Below are the code and all the weights of a small trained network. Each question names an input and a class and asks about switching units off, where a switched-off unit gives its printed mean instead of its output.

import numpy as np


def w(rows, s, z=0):
    codes = np.array(rows[::2]) - 128.0
    scale = np.full(codes.shape[1], s)
    scale[-1] = z or s
    return codes * scale


def norm(h):
    return h / np.sqrt((h * h).mean(-1, keepdims=True) + 1e-5)


def f(y):
    return y / 2 * (1 + np.tanh(0.7978845608 * (y + 0.044715 * y**3)))


def log_softmax(a):
    a = a - a.max(-1, keepdims=True)
    return a - np.log(np.exp(a).sum(-1, keepdims=True))


def net(x, mask):
    res = np.array(x, float).reshape(1, 8) / 4 @ E
    u = 0
    for l in range(4):
        y = f(norm(res) @ A[l][:, :-1].T + A[l][:, -1])
        res = res + np.where(mask[u : u + 4], y, B[l][:, -1]) @ B[l][:, :-1]
        u += 4
    return log_softmax(norm(res)[-1] @ U[:, :-1].T + U[:, -1])


A, B = {}, {}
E = w([
[123,124,139,127,126,142,122,126,127,123],'x0',
[214,129,116,51,88,154,160,209,98,64],'x1',
[115,117,140,116,123,105,142,140,120,132],'x2',
[122,119,139,119,117,141,138,105,124,122],'x3',
[139,133,116,133,129,136,128,112,130,127],'x4',
[77,109,66,122,239,189,148,140,5,101],'x5',
[180,246,247,86,209,102,130,93,73,137],'x6',
[114,183,134,217,61,128,163,141,68,110],'x7',
],0.012)
A[0] = w([
[188,109,159,148,64,129,83,107,169,139,42],'L0N0',
[253,93,123,83,111,212,183,232,139,38,3],'L0N1',
[131,92,129,143,130,90,72,130,155,122,55],'L0N2',
[165,97,121,141,85,45,119,102,98,144,205],'L0N3',
],0.0058,0.0052)
B[0] = w([
[168,150,105,124,96,102,131,117,161,121,157],'L0N0',
[117,110,106,104,73,85,55,110,40,245,252],'L0N1',
[62,88,161,182,72,117,83,166,175,104,110],'L0N2',
[121,117,176,112,128,143,145,179,130,177,232],'L0N3',
],0.012,0.0032)
A[1] = w([
[126,82,97,2,189,113,75,123,208,110,16],'L1N0',
[114,71,93,140,126,202,140,209,192,163,56],'L1N1',
[100,82,71,123,171,130,203,114,92,103,48],'L1N2',
[105,195,122,222,42,117,184,158,66,71,3],'L1N3',
],0.0084,0.0062)
B[1] = w([
[193,43,191,252,151,199,168,153,107,215,251],'L1N0',
[138,126,111,133,86,84,193,73,109,72,239],'L1N1',
[135,170,118,123,127,155,98,172,140,104,212],'L1N2',
[203,56,154,209,154,189,161,128,122,201,240],'L1N3',
],0.014,0.0029)
A[2] = w([
[96,96,75,121,189,148,132,146,76,101,72],'L2N0',
[2,134,112,180,164,140,124,100,162,211,3],'L2N1',
[68,111,132,178,150,81,89,44,148,147,68],'L2N2',
[46,54,12,119,41,174,172,135,152,123,28],'L2N3',
],0.0094,0.0057)
B[2] = w([
[20,124,141,89,100,211,195,131,183,178,195],'L2N0',
[204,145,78,56,65,118,49,135,75,161,175],'L2N1',
[167,112,114,52,84,127,97,152,61,188,172],'L2N2',
[164,118,174,159,212,10,90,84,130,31,255],'L2N3',
],0.013,0.0063)
A[3] = w([
[148,143,158,110,51,102,127,136,247,123,55],'L3N0',
[60,132,86,113,169,168,145,140,95,90,17],'L3N1',
[154,213,193,79,191,121,140,114,119,112,42],'L3N2',
[174,114,100,69,95,128,136,175,95,85,2],'L3N3',
],0.014,0.0044)
B[3] = w([
[39,194,93,80,217,226,171,155,95,113,253],'L3N0',
[112,219,170,100,93,134,140,155,229,141,209],'L3N1',
[108,27,61,188,96,60,117,124,180,37,233],'L3N2',
[130,178,137,125,66,114,11,26,112,201,163],'L3N3',
],0.013,0.0067)
U = w([
[131,90,113,168,142,34,127,98,152,5,63],'0',
[58,215,123,78,161,189,170,153,150,118,96],'1',
[178,145,116,66,77,93,53,97,53,183,111],'2',
[187,70,178,205,166,163,175,128,117,189,252],'3',
],0.02,0.004)

Each question gives the input, the list of numbers given to net, and the class t.
The units are the neurons (one row each of A and B). Each row of codes is followed by its name. A weight is (code - 128) times the scale printed after its matrix; where a second scale follows, it is the last column's (A, B and U).
mask holds one flag per neuron, layer by layer. A switched-off neuron (its flag False) gives its mean, the last column of its row in B, instead of its output. The means were averaged over made-up inputs and are rounded, as every weight is.
A unit's drop is (log p(t) with every unit on - log p(t) with that unit switched off) / (log p(t) with every unit on - log p(t) with every unit switched off).
The circuit of an input: a set's keep is (log p(t) with only the set's units on - log p(t) with every unit switched off) / (log p(t) with every unit on - log p(t) with every unit switched off). Starting from the 12 units with the biggest drops (on a tie, the unit counted first), units are removed one at a time, each time the one whose removal leaves the highest keep (on an exact tie, the one counted first), for as long as the keep stays at least 0.8.
circuit, biggest first: the units of the circuit, biggest drop first
most important unit: the unit with the biggest drop
k most important neurons: the k neurons with the biggest drops, biggest first
top k neurons in layer l: the k neurons of layer l with the biggest drops, biggest first
input [8,-4,-5,2,-4,-3,0,-4], class 2: top 3 neurons in layer 2 : (L2N1 L2N2 L2N0)
input [-3,6,3,8,2,-7,8,2], class 0: 2 most important neurons : (L3N2 L2N0)
input [2,-8,-2,-2,-1,-5,7,5], class 2: 4 most important neurons : (L2N2 L2N3 L2N1 L1N1)
input [0,7,0,8,-6,-6,-4,8], class 3: 2 most important neurons : (L1N3 L2N1)
input [-8,-2,2,3,-3,-3,-4,-5], class 3: circuit, biggest first : (L1N0)
input [2,7,4,-4,4,0,-3,7], class 2: 2 most important neurons : (L0N1 L1N0)
input [4,-1,-5,8,-4,-4,6,-7], class 3: top 2 neurons in layer 1 : (L1N0 L1N1)
input [-6,1,-7,7,-3,-4,-3,1], class 1: 3 most important neurons : (L3N0 L0N0 L3N2)
input [-1,-5,5,2,-7,6,-3,-1], class 1: 3 most important neurons : (L2N0 L1N2 L0N1)
input [-1,1,-1,-5,3,-5,-5,6], class 3: top 3 neurons in layer 3 : (L3N2 L3N0 L3N1)
input [-6,-5,-3,-8,2,-6,-5,2], class 1: top 2 neurons in layer 3 : (L3N0 L3N2)
input [0,-8,5,5,8,3,8,-3], class 0: 3 most important neurons : (L3N2 L0N1 L1N0)
input [-6,-8,7,1,-5,-7,-2,5], class 2: 3 most important neurons : (L2N2 L2N1 L2N0)
input [-2,7,-6,7,3,-3,-6,8], class 3: 2 most important neurons : (L1N3 L2N1)
input [-1,-7,7,-2,1,-8,2,-8], class 1: 4 most important neurons : (L3N0 L0N1 L1N3 L2N3)
input [0,-7,4,1,-6,-2,6,-6], class 2: most important unit : L2N2
input [1,-5,6,-2,5,-3,-4,-4], class 2: 3 most important neurons : (L2N2 L2N1 L3N2)
input [7,5,1,5,2,4,-4,3], class 2: top 2 neurons in layer 3 : (L3N3 L3N2)
input [3,-2,-3,7,8,0,-2,-2], class 0: 4 most important neurons : (L0N1 L1N1 L2N3 L1N3)
input [3,-7,-8,2,8,8,-6,-3], class 1: most important unit : L2N0
input [-5,0,-6,5,2,-7,-1,-7], class 1: top 2 neurons in layer 0 : (L0N0 L0N2)
input [-8,-8,-4,-2,7,2,-6,-6], class 2: top 2 neurons in layer 2 : (L2N1 L2N2)
input [-1,7,3,4,-7,-4,7,-3], class 0: top 2 neurons in layer 2 : (L2N1 L2N2)
input [-6,-3,-5,0,0,-3,-2,0], class 1: top 2 neurons in layer 3 : (L3N0 L3N2)
